Below are the code and all the weights of a small trained network. Each question names an input and a target symbol and asks about switching units off, where a switched-off unit gives its printed mean instead of its output.

import numpy as np


def w(rows, s, z=0):
    codes = np.array(rows[::2]) - 128.0
    scale = np.full(codes.shape[1], s)
    scale[-1] = z or s
    return codes * scale


def f(y):
    return np.maximum(y, 0)


def softmax(a):
    e = np.exp(a - a.max(-1, keepdims=True))
    return e / e.sum(-1, keepdims=True)


def log_softmax(a):
    a = a - a.max(-1, keepdims=True)
    return a - np.log(np.exp(a).sum(-1, keepdims=True))


def net(x, mask):
    ids = ['ΓΔΠΣΨαεζθμ'.index(c) for c in x.split()]
    T = len(ids)
    res = E[ids] + P[:T]
    r = res
    for j in range(3):
        rows = slice(4 * j, 4 * j + 4)
        q, k, v = (r @ M[0][rows].T for M in (Q, K, V))
        z = softmax(np.where(np.tri(T) > 0, q @ k.T / 4**0.5, -1e9)) @ v
        o = O[0][rows]
        res = res + np.where(mask[j], z, o[:, -1]) @ o[:, :-1]
    y = f(res @ A[0][:, :-1].T + A[0][:, -1])
    res = res + np.where(mask[3:7], y, B[0][:, -1]) @ B[0][:, :-1]
    return log_softmax(res[-1] @ U[:, :-1].T + U[:, -1])


Q, K, V, O, A, B = {}, {}, {}, {}, {}, {}
E = w([
[131,130,205,102,113],'Γ',
[124,103,102,180,147],'Δ',
[152,110,171,93,160],'Π',
[95,109,131,184,179],'Σ',
[126,67,131,83,136],'Ψ',
[146,130,99,172,98],'α',
[7,118,123,106,76],'ε',
[178,80,132,162,201],'ζ',
[96,97,72,118,148],'θ',
[207,23,73,101,116],'μ',
],0.021)
P = w([
[163,254,90,44,201],'0',
[120,54,156,149,94],'1',
[134,49,159,144,71],'2',
[131,44,157,157,72],'3',
[135,45,164,170,53],'4',
[137,30,153,182,57],'5',
[125,32,160,193,55],'6',
[127,30,149,196,50],'7',
[126,25,151,210,54],'8',
[118,11,164,193,40],'9',
],0.0065)
Q[0] = w([
[60,169,158,123,206],'h0',
[153,79,119,67,136],'h0',
[167,246,130,122,125],'h0',
[123,53,186,122,90],'h0',
[137,32,92,118,186],'h1',
[154,60,139,193,128],'h1',
[171,205,117,101,166],'h1',
[98,102,165,103,79],'h1',
[159,152,163,181,161],'h2',
[197,188,104,100,127],'h2',
[60,223,133,94,198],'h2',
[196,50,92,128,175],'h2',
],0.012)
K[0] = w([
[219,87,137,84,130],'h0',
[98,196,53,148,196],'h0',
[183,184,208,133,118],'h0',
[167,145,74,208,93],'h0',
[138,189,105,137,72],'h1',
[170,231,96,168,122],'h1',
[97,22,179,123,149],'h1',
[140,162,112,42,211],'h1',
[144,120,201,125,203],'h2',
[119,71,154,68,147],'h2',
[101,65,172,193,12],'h2',
[151,117,99,87,203],'h2',
],0.011)
V[0] = w([
[154,158,150,106,88],'h0',
[101,76,129,131,123],'h0',
[122,149,59,150,120],'h0',
[143,60,103,151,99],'h0',
[81,53,196,88,187],'h1',
[125,40,101,126,98],'h1',
[176,155,153,193,84],'h1',
[170,91,109,107,173],'h1',
[213,167,105,114,122],'h2',
[127,142,201,147,148],'h2',
[5,162,158,232,152],'h2',
[141,116,165,132,123],'h2',
],0.013)
O[0] = w([
[131,107,167,104,98,76],'h0',
[144,152,114,111,153,224],'h0',
[119,130,53,160,102,148],'h0',
[184,165,122,115,102,254],'h0',
[130,105,89,129,200,171],'h1',
[62,75,116,153,114,178],'h1',
[103,214,160,109,121,26],'h1',
[146,79,183,120,144,190],'h1',
[124,97,214,179,130,98],'h2',
[160,203,121,116,144,58],'h2',
[140,103,107,6,161,27],'h2',
[105,170,133,124,163,112],'h2',
],0.012,0.0082)
A[0] = w([
[5,220,134,82,254,131],'n0',
[64,66,148,156,121,120],'n1',
[146,105,170,202,101,52],'n2',
[92,142,136,50,107,2],'n3',
],0.0074,0.007)
B[0] = w([
[131,251,150,101,138,149],'n0',
[157,172,91,97,100,220],'n1',
[122,84,119,63,166,247],'n2',
[193,45,163,192,187,158],'n3',
],0.014,0.015)
U = w([
[108,143,185,114,99,140],'Γ',
[79,120,85,207,202,64],'Δ',
[101,107,161,178,231,47],'Π',
[144,180,93,198,184,142],'Σ',
[24,66,141,165,166,148],'Ψ',
[89,158,115,135,43,218],'α',
[75,127,106,106,175,140],'ε',
[122,113,125,209,255,3],'ζ',
[56,147,16,184,141,138],'θ',
[182,105,87,179,114,139],'μ',
],0.0077,0.0071)

Each question gives the input, a string of symbols that net reads in full, and the target symbol t.
The units are the heads (4 rows each of Q, K, V and O) and the neurons (one row each of A and B). Each row of codes is followed by its name. A weight is (code - 128) times the scale printed after its matrix; where a second scale follows, it is the last column's (O, A, B and U).
mask holds one flag per unit, heads first, then neurons. A switched-off unit (its flag False) gives its mean, the last column of its rows in O or B, instead of its output. The means were averaged over made-up inputs and are rounded, as every weight is.
A unit's drop is (log p(t) with every unit on - log p(t) with that unit switched off) / (log p(t) with every unit on - log p(t) with every unit switched off).
The circuit of an input: a set's keep is (log p(t) with only the set's units on - log p(t) with every unit switched off) / (log p(t) with every unit on - log p(t) with every unit switched off). Starting from all 7 units, units are removed one at a time, each time the one whose removal leaves the highest keep (on an exact tie, the one counted first), for as long as the keep stays at least 0.8.
circuit, biggest first: the units of the circuit, biggest drop first
k most important neurons: the k neurons with the biggest drops, biggest first
which heads matter: for each layer, one digit per head in row order, 1 if its drop is at least 0.15 and else 0, layers parted by /
input ε μ θ α, target α: which heads matter : 010
input θ μ μ ε, target μ: circuit, biggest first : [n3 h2 h0 n2]
input α α ε Γ μ ε μ Γ, target α: most important neuron : [n3]
input Γ Γ μ μ Ψ μ Ψ μ Δ, target Σ: which heads matter : 111
input θ ε μ Γ μ ε Γ μ Ψ Σ, target μ: circuit, biggest first : [h0 h1]
input ε ε Γ μ ε θ Δ, target θ: circuit, biggest first : [h1 n3]
input α ε ε μ μ μ Σ, target α: which heads matter : 010
input α ε Ψ Γ Ψ, target Γ: which heads matter : 011
input ε Π ε μ Γ Σ, target θ: 2 most important neurons : [n3 n2]
input ε Γ ε μ, target θ: circuit, biggest first : [h1 h0 n3]
input Γ ε Γ, target Σ: circuit, biggest first : [h1 h2]
input μ ε μ Γ μ θ α, target Ψ: 2 most important neurons : [n2 n0]
input θ μ ε Ψ Γ ε, target μ: 3 most important neurons : [n3 n2 n0]
input Σ ε θ ε Σ Γ Γ, target ε: circuit, biggest first : [h2]
input ε μ ε θ Γ ζ μ Δ ε α, target θ: which heads matter : 010
input μ Π μ μ α, target α: 2 most important neurons : [n1 n3]
input ε Γ ε θ, target θ: 2 most important neurons : [n2 n3]
input μ μ α μ θ α Γ Ψ, target α: 2 most important neurons : [n1 n3]
input ε ε Γ ε Ψ Π Ψ, target θ: 2 most important neurons : [n2 n3]
input μ α μ Π, target Ψ: 2 most important neurons : [n2 n0]
input μ μ α μ Ψ, target Ψ: most important neuron : [n2]
input ε μ θ μ Δ ε μ θ, target θ: 2 most important neurons : [n3 n2]
input Γ Γ Σ, target Σ: 2 most important neurons : [n0 n2]
